X =
127  135  120  128  138  112  135  127  130  113  132
133  131  140  131  131  131  112  136  122  116  130
132  129  140  141  119  128  130  124  116  133  117
137  130  136  120  129  125  131  124  133  137  111
135  117  126  128  130  134  126  136  138  117  115
129  107  132  128  126  117  127  132  118  133  126
119  124  136  137  125  135  127  124  113  129  115
123  132  125  132  135  115  135  141  133  126  116
117  125  124  136  136  116  127  130  120  127  141
114  118  119  128  118  127  134  115  131  134  132
Indices start at 0.
The entry in row 0 and column 1: 135
Read off the entry at row 0, column 0.
A: 127
Read off the entry just left of 111.
A: 137
Read off the entry in row 1 and column 1.
A: 131
The entry at row 0, column 2 -> 120
Read off the entry in the top-right corner.
A: 132
Read off the entry in the bottom-right corner.
A: 132
The bottom-left entry -> 114
The minimum -> 107
Read off the entry at row 2, column 1.
A: 129
The entry at row 2, column 0 is 132
The entry in row 1 and column 0 is 133
Read off the entry just left of the smallest entry.
A: 129
Read off the bottom entry of the column that holds the smallest entry.
A: 118
The entry in row 1 and column 2: 140
